What each symbol does to the objects:
h: PQ->RR, PF->LS, HJ->JL, HF->TR, TP->GZ, BD->DR, FJ->HT, ZZ->NB, GF->MM, HH->LP, RT->GT, BS->HF, LC->ZQ, CC->RM, TH->JN, TJ->QG, CJ->HM, CQ->FM, DH->FG, MJ->NJ, BT->CJ, GT->JL, ZF->LB, LH->NJ, BR->TT, NB->FJ, TC->TJ, BG->NZ, HM->QF, RM->MS, BB->PZ, BM->HN, JQ->QB, NR->GS, RQ->GM, QZ->GF, FQ->DR, TT->PN, MR->CC, CP->LC, ZR->RM, JP->QS, GS->RL, DS->CD, LS->ZP, JL->DH, PJ->TT, QG->ZJ, ZQ->ZS, MS->GT, BC->DT, RR->BM, FS->FS, GZ->PJ, ZM->RT, ZS->NL, GM->MM, NL->SD, DN->FM, DR->PQ, MM->CQ, FM->LC, QS->ZN, JH->FB, LZ->JT, QM->DH, JT->PF, MB->ZM, TQ->FQ, LP->TJ, DC->QF, TL->FJ, LB->MR, LM->MJ, MH->BG, HN->CF, QF->HR, PC->BR, PN->LH, PR->BB, PP->ZR, FD->JQ, CF->DD, DD->TN, GP->HM, SG->HJ, HR->FD, TR->SG, NZ->GP, ZP->PC, FF->PC, ZN->DN, JN->CP, ZJ->MB, QQ->ZD, PZ->LB, NJ->LH, FG->QG, TN->ZC, ZL->BM, QT->ZF, FB->MH, DT->PN, LG->BS, HT->BT, ZC->QZ, SD->FB, FT->TQ, QB->QQ, RL->LZ, ZD->NZ, CD->MR
g: PQ->JL, PF->DC, HJ->LP, HF->RM, TP->DT, BD->BT, FJ->CQ, ZZ->ZN, GF->DD, HH->FT, RT->QG, BS->MJ, LC->RR, CC->PZ, TH->FS, TJ->ZF, CJ->TL, CQ->BD, DH->TR, MJ->PF, BT->JP, GT->ZJ, ZF->ZM, LH->JL, BR->LG, NB->MJ, TC->QT, BG->RQ, HM->JT, RM->FQ, BB->LH, BM->RR, JQ->DC, NR->QQ, RQ->FJ, QZ->CF, FQ->ZL, TT->BS, MR->PR, CP->CQ, ZR->ZP, JP->GF, GS->ZD, DS->FF, LS->RL, JL->HF, PJ->QB, QG->HJ, ZQ->TH, MS->MR, BC->CC, RR->TC, FS->GP, GZ->JQ, ZM->FM, ZS->FD, GM->FB, NL->CP, DN->SD, DR->HJ, MM->TN, FM->QZ, QS->ZP, JH->QS, LZ->PJ, QM->RT, JT->BR, MB->DH, TQ->QM, LP->SG, DC->NB, TL->MM, LB->TP, LM->JT, MH->TJ, HN->DR, QF->RL, PC->ZR, PN->DS, PR->PN, PP->LS, FD->HM, CF->PQ, DD->RR, GP->JH, SG->HH, HR->GP, TR->MS, NZ->GM, ZP->LZ, FF->PP, ZN->NL, JN->BD, ZJ->MB, QQ->HR, PZ->ZM, NJ->BC, FG->PC, TN->BM, ZL->GT, QT->MB, FB->ZQ, DT->LZ, LG->LM, HT->FM, ZC->HN, SD->LC, FT->BB, QB->QF, RL->BR, ZD->QB, CD->PC

The rows follow the links: the fewer symbols apart two objects are, the more alike their rows tend to be.

Object, then a row for it; each showing differs a little:
ZJ -> [-101 -254 -194 -211   70  130   57  106  140   33   29  -24  -95   49 -183 -119 -146   15  -64 -240  110  -15  185 -121  -86   -2  182  128  123   73   88  -28   95  -55   29 -108 -169   22 -244 -168  -34   52   95  112 -179]
CJ -> [  84  195    2  142   40 -148  -13 -167  -75  -76  -85  -71  227 -147   92   64   75 -147  161  229 -218  -48 -101   30  -24  -11 -201 -180 -118   51 -138   51   10  -96 -165   56   99 -114  143  111   57 -153 -147    0  208]
NJ -> [   5   38  138   67  -95   -7  -34  111  -63  149  117  148 -284  121   24   32   92  291 -139   23  193  118  -51   78  -17   61  -39   60   44 -173  135   -7 -165  153  148  111  -14  147   99  107  -21  249   43 -221  -59]
DT -> [  61   59  205   68 -109   62  -38   86 -100  149   72  140 -241  126  133   28   70  246 -174   41  170   95  -79  120  108    1   18   81   28 -194   96    1 -147  203  171  112   59   86  158   88  -27  238   77 -170  -77]
RM -> [ -77 -128   59  -25  -93   58  -20  179   40   92  169  125 -319  121 -135    4   70  231 -171 -140  238  120   83   -5  -68   57   25  153   85 -125  115  -44  -85   64  164    8 -131  142  -85    0    9  208  101 -136 -114]
SG -> [ -87 -232 -139 -195   77  155   30  104  161   23   23  -15  -74   61 -169 -132 -121   -2 -113 -222  115  -26  162 -104  -51  -11  215  144  102   86   72  -34   63  -52   30 -105 -169   24 -246 -182  -35   66   82  129 -178]
ZZ -> [  82  119  -96  135   96 -186   80  -68  -93  149  -62    8   14    4   46   61   36  162  199  254 -104   33  -72   51 -165   81 -208 -232   50  -23   68   56  -65  -27 -142  178   58   23  221  243  -48   76  -96 -230  125]
LP -> [ -83 -249 -172 -213  100  137   48   73  149   10    8  -41  -70   56 -160 -136 -165  -34  -76 -227  104  -40  161 -130  -51  -14  213  131  112  109   79  -32   91  -62   12 -131 -150   13 -255 -178  -46   22   89  146 -175]
PR -> [ -29  -74   35   10  -31    8   32  131  -13  203  104  138 -303  147  -37    8   38  306 -112  -23  195  110   15   41  -88   83   -5   63  116 -148  165    2 -125  127  113   98  -65  149   54   85  -36  262   70 -215  -83]
BT -> [   5  134  -69  152   59 -227   -2 -104   -8  -42   13  -38   92 -128  -52   73  148  -70  160  200 -183   17  -49  -23 -192   98 -293 -214  -49   42  -76   40  -32 -147 -183   66  -42   -6   83  151   48 -133 -170 -125  257]
HM -> [ 135  143   53   29   13   72  -10 -153 -123  -48 -192  -61  261  -40  285   25 -119 -120  109  111 -120 -100 -106  100  268 -118   89  -51  -93   15  -88   40   98   98   -9   21  269 -173  170   25  -21  -63   40  156  -33]
FS -> [  95   11 -278  -32  248  -69  142 -118  -32  146 -212  -87  180  -13   94  -54 -198   61  258  172 -149  -84   -3  -11  -89    5    1 -218   87   86   65   95   85  -50 -186   93   87 -102  166  137 -112   32  -56  -48  -19]
HJ -> [-121 -245 -102 -201   36  109    9   95  181  -38   58  -26  -89   35 -193 -123  -80  -79 -126 -252   89  -33  151 -130  -55    1  179  163   75   90   39  -53   61  -59   32 -139 -193   34 -274 -194  -21  -12   83  146 -120]
FF -> [  35   70  166  124 -111  -30  -26   90 -111  127  109  143 -242  113   52   77  119  278  -90   75  152  127  -91   92    0   50  -88   23   35 -177   90   -2 -164  158  139  121   25  124  151  130  -11  213   25 -238   -2]
BR -> [  68  139  307  122 -209   62  -71   45 -153   14   36  114  -93   74  230  103   89  105 -115   45  103   61 -150  155  243  -39   28   79  -76 -178    5  -11  -89  245  172   65  202   33  178   64   15  105   77  -78  -32]
CP -> [  19   35 -230   62  163 -207  127  -64    2  121  -47  -33   56  -40  -57   19   13   80  234  192 -147    3   -3  -40 -263  116 -200 -254   67   47   55   71  -11 -118 -195  109  -45   20  112  174  -36  -17 -131 -180  163]
RT -> [-109 -269 -167 -202   73  110   69  126  160   41   36    6 -119   64 -182 -120 -115   12  -76 -235  116    1  183 -122  -95   18  160  118  132   53   89  -30   65  -41   26  -89 -172   47 -231 -147  -38   68   95   78 -154]
FQ -> [-150 -157   35  -93  -68   84  -87  122  133 -132  179   13 -133  -23 -234  -60   85  -92 -207 -244  130   38  126 -117  -57   13   39  218   -3   37  -28  -80    5 -106   74 -149 -210   74 -297 -193   75  -41   25   97  -49]
LZ -> [ 107  151  277  109 -176  104  -89   17 -177   -3   -9   88  -36   54  250   79   39   81  -98   50   93   38 -127  169  271  -91   46   98  -88 -186  -27  -10  -61  223  165   50  211  -29  195   45   16  107   89  -13  -65]
ZL -> [-133 -123   83  -63 -108   44 -101   81  149 -200  165   -9  -61  -63 -217  -14  118 -201 -170 -233   33    5   91  -95  -24    7   23  176  -58   41  -92 -101   22  -92   48 -173 -178   37 -295 -209  104 -152    1  146   31]
TR -> [ -90 -260  -98 -181    6  131   39  149  125   61   66   28 -196   98 -168  -91  -84   89 -123 -250  171   30  169  -75  -62   10  197  168  135   -7   99  -33   30    6   95  -81 -160   67 -197 -136  -27  112  118   38 -172]
CQ -> [ -21   77 -130  105   84 -247   68  -90   22    4   13  -51   72  -91 -104   60  107  -37  220  170 -183   12  -41  -50 -251  135 -247 -231   -1   51  -19   32  -18 -150 -196   65  -52   22   58  144   21 -123 -164 -133  243]
ZN -> [  55   75 -184  110  143 -203  100  -57  -45  147  -39    3    4   -1  -18   27    0  163  220  219 -105   22  -35    3 -227   98 -210 -249   68    5   65   80  -38  -72 -146  150    5   21  170  233  -55   47 -106 -222  124]
HT -> [ -16   85 -114  114   79 -273   44  -84  -10    3    9  -36   66  -91  -65   62  108  -29  193  180 -174   18  -48  -23 -238  113 -279 -237  -20   49   -4   31  -42 -131 -194   77  -43   23   74  144   26 -109 -165 -152  256]
ZF -> [-104 -261 -221 -202  138   84   85  108  161  109    2  -13 -104  102 -165 -144 -164   68  -47 -177  103  -25  154 -118 -133   23  177   64  153   84  146    0   33  -54  -11  -59 -175   73 -183 -125  -92  108   76   36 -174]
JL -> [-132 -240    0 -149  -56  105  -19  153  146  -29  145   39 -199   61 -198  -58   17   -3 -179 -268  161   39  147  -91  -57   38  133  193   82    7   52  -73    2  -10   86 -115 -185   89 -258 -177   27   12  102   55  -88]
LH -> [ -28  -31   97   33  -53   23  -34  145  -12  169  137  129 -318  132  -51    0   55  284 -180  -40  224  122    5   49  -50   53   -4   87   90 -147  135   -9 -154  126  144   91  -87  165   36   67  -37  247   55 -207  -83]
QB -> [  88   83  110  -39  -65  163  -49  -78  -62 -109 -133  -61  223  -30  227   -1 -113 -191    3  -43  -48 -105  -59   75  341 -164  188   82 -104   35 -119   -2  113  101   71  -71  224 -144   48 -101    3  -87   79  240  -96]
PC -> [  29   64  190   98 -112    0  -39   92  -79  141  100  146 -253  121   73   58  102  262 -149   59  159  109  -71  107   27   39  -51   44   43 -193   96    1 -163  182  145  125   17  128  137  123  -16  227   47 -219  -24]
BD -> [ -36   48 -150   94   84 -250   59  -77   37  -23   21  -56   83 -100 -141   41  107  -49  198  136 -164    3  -17  -66 -261  121 -264 -210   -5   88  -17   18  -12 -176 -193   45  -84   38   13  109   30 -133 -166 -124  230]

Each walk starts at a row. The symbols on each line, taken left to right, move it on to the next object.
Answer with the object's row; about right is enough.
[ -94 -256 -208 -207   93  109   56  103  151   50    9  -18 -104   49 -190 -136 -139   28  -69 -221  112  -10  184 -119  -96    5  180  107  140   74   84  -16   81  -61    9 -105 -184   25 -229 -162  -49   71   92   80 -181]
h g h -> [ -24   31 -217   57  148 -231  105  -75   23   70  -28  -67   72  -64 -124    8   12   28  225  161 -150  -22  -16  -58 -270  130 -215 -258   52  101   50   69  -15 -154 -207   86  -56   38   61  151  -25  -56 -146 -157  170]
g g g -> [-110 -258 -194 -229   98  100   65   76  182   21   13  -44  -57   48 -186 -136 -142  -19  -41 -222   72  -43  171 -139  -99   15  188   86  117  111   80  -26   82  -75   -4 -106 -178   24 -241 -163  -48   16   65  105 -141]
[ -99 -220  -37 -120  -33   77   33  179   82  103  117   80 -290  143 -159  -49  -11  175 -136 -215  206   80  112  -61  -90   61  111  142  125  -53  147  -43  -46   67  121  -40 -152  134 -145  -72  -23  161  122  -64 -139]
h h h -> [-105 -265 -106 -197   45  120   44  126  160   48   52    6 -160   92 -165 -104  -95   45 -127 -241  139   -1  155  -98  -61   32  199  143  124   42  112  -38   27   -5   60 -102 -180   79 -220 -161  -47   73  109   63 -169]
h h -> [-104 -245 -179 -205   76  135   50  102  147   38   15  -18  -83   67 -180 -133 -145    3  -69 -235  118  -30  173 -117  -69   12  198  124  124   91   98  -30   77  -66   24 -109 -172   26 -241 -165  -42   51   91  107 -178]
[ 101   95   17  -50   34  139  -13 -121  -61  -77 -201  -86  273  -41  254  -39 -167 -171   59   30 -109 -117  -62   52  280 -151  171   14  -77   54  -90   23  113   61   -6  -44  219 -169   90  -65  -30  -90   55  238  -93]
g -> [ 111   57 -126  -46  146   25  109 -145  -50   47 -259 -111  292  -19  202  -36 -210  -85  223  137 -159 -120  -50   26  123  -85   99 -169   -3   87  -15   85  132   15 -120   28  197 -157  154   39  -85  -57    6  119  -48]
g h -> [  54   33 -279    4  235 -125  143 -106   -3  137 -156  -72  138  -17    3  -46 -132   67  266  189 -147  -67   -3  -49 -170   59  -91 -260   83  100   69   91   42 -106 -209   94   21  -38  129  153  -77   11  -94  -90   58]
[ -53 -168  -75  -97   54   36   60  126   51  211   66   93 -289  148 -108  -82  -41  277 -108  -72  181   78   79  -28 -152   77   66   63  165  -73  198    6 -100   65   59   51 -151  139  -55   19  -87  243   76 -159 -114]
h g h -> [ 107  105  209    4  -99  181  -74  -43 -128  -29  -97   15   94   23  277   14  -92  -53  -99    6   42  -51  -84  120  366 -162  179  122  -81  -73  -74    0   37  187  144  -10  225 -100  129  -43  -16   26  100  156 -137]
h h h -> [  13   24  163   73 -105    6  -36  122  -72  155  107  147 -285  134   40   41   84  283 -134    9  184  106  -53   81    3   53  -42   55   59 -176  130   -2 -147  170  155  107    2  137  116   99  -21  243   59 -226  -52]
[  88  177  273  136 -180   34  -77   25 -175   30   34  112  -82   69  215  108   88  126  -96   81   87   75 -144  162  217  -41  -15   57  -74 -180    1  -17 -117  222  164   98  187   29  211  103   22  118   56 -105  -29]
h g g -> [  96  120  237   32 -149  157  -89  -30 -127  -55  -70   18   94   29  267   46  -35  -56  -98   -1   31  -27 -102  135  355 -148  142  130  -97  -84  -73   -6   11  189  156  -18  232  -85  130  -42   -4    3   98  134 -102]
h h g -> [  33   40  139  101  -76  -20  -27   92  -78  152  114  142 -272  124   34   43   95  292 -116   61  160  128  -49   96  -37   52  -70   32   45 -187  115    6 -160  136  120  133  -13  127  131  132  -23  241   28 -245  -28]
[-136 -231  -67 -184   27  109   -9  118  172  -19  106   -5 -136   72 -211 -106  -61  -17 -169 -253  138    0  146 -126  -65    3  164  173   95   72   62  -52   19  -43   55 -127 -207   71 -288 -191  -23   26   63   95 -141]
h g -> [ -87 -172   90  -77  -98  109  -24  179   71   56  143   96 -301  129 -100  -22   50  141 -221 -197  218   82   83  -28   -6   30  127  194   84 -100  102  -50  -76   95  166  -35 -132  122 -136  -82   -3  141  127  -36 -116]
g g h -> [-151  -64   57  -17 -107  -11 -104   40  119 -254  176  -26    7  -99 -228    9  149 -231  -97 -182  -17    5   65 -112  -61   14  -73  123  -89   76 -124  -90   13 -151   13 -162 -159   40 -277 -160  119 -207  -42  138   82]
[  35   25 -244   53  171 -209  135  -79   -2  122  -84  -46   66  -34  -42   -7  -26   91  261  202 -152  -13    3  -43 -256  104 -175 -271   71   63   57   70   -6 -121 -196   98  -29   -1  105  183  -60   -5 -122 -170  130]
h h g -> [-131  -16   76   13 -122  -73 -104   13  105 -264  139  -39   55 -132 -171   44  181 -283  -52 -125  -61    2   27  -85  -40   27 -106   72 -104   80 -151  -65    8 -143  -23 -146 -120   18 -214 -133  140 -261  -75  130  163]
h g h -> [-112    5  147   21 -166  -35 -122   14   87 -269  150  -36   42 -127 -153   43  183 -273  -91 -142  -60   12   23  -70   -2    5  -93   94 -121   55 -173  -87   12 -113   -2 -150  -83   17 -215 -154  147 -247  -43  140  133]
[ 139  171  195   68  -95  104  -65  -81 -152  -59 -121   -4  161  -21  306   59  -49  -97    4   85  -46  -50 -126  142  329 -130   99   36 -121  -65 -102   19   30  153   80   12  271 -137  189   14    2  -21   68  119  -40]
g -> [ 143  256   86  206   11 -106  -27 -101 -169   67  -43   31   56  -31  162   83   57  136   68  283  -58   39 -144  125   10  -16 -191 -149  -60  -96  -19   65  -71   24  -38  157  137  -23  283  220   -9   69  -96 -158   97]
h -> [   6  144  -94  130   86 -237   41 -110  -30   -9  -51  -57  151  -94  -15   63   72  -27  235  211 -190  -13  -93   -9 -161   82 -251 -266  -41   71  -26   41  -19  -96 -186   79   22   15  122  161    7 -109 -168 -117  218]
[ -50   36 -178   79   96 -235   50  -55   32    0   41  -36   47  -89 -165   26   93   -5  195  131 -152   23    9  -79 -293  135 -269 -218   22   84    0   20  -23 -200 -183   65 -106   54   10  121   20  -91 -179 -155  215]
h h g -> [  58   11 -283    3  236 -129  140  -98  -18  167 -157  -63  113   -8   15  -40 -125   99  255  193 -141  -38    7  -27 -181   51  -92 -257  101   75   73   89   27  -87 -199  110   15  -37  146  164  -94   49  -87 -110   44]
g g g -> [  80   74 -215   16  199 -129  145 -126  -38  134 -185  -77  192   -7   94  -10 -142   49  282  204 -174  -76  -56    6  -93   50  -57 -258   55   86   72   85   45  -29 -180  111  105  -42  192  156  -92   -8  -64  -70   37]
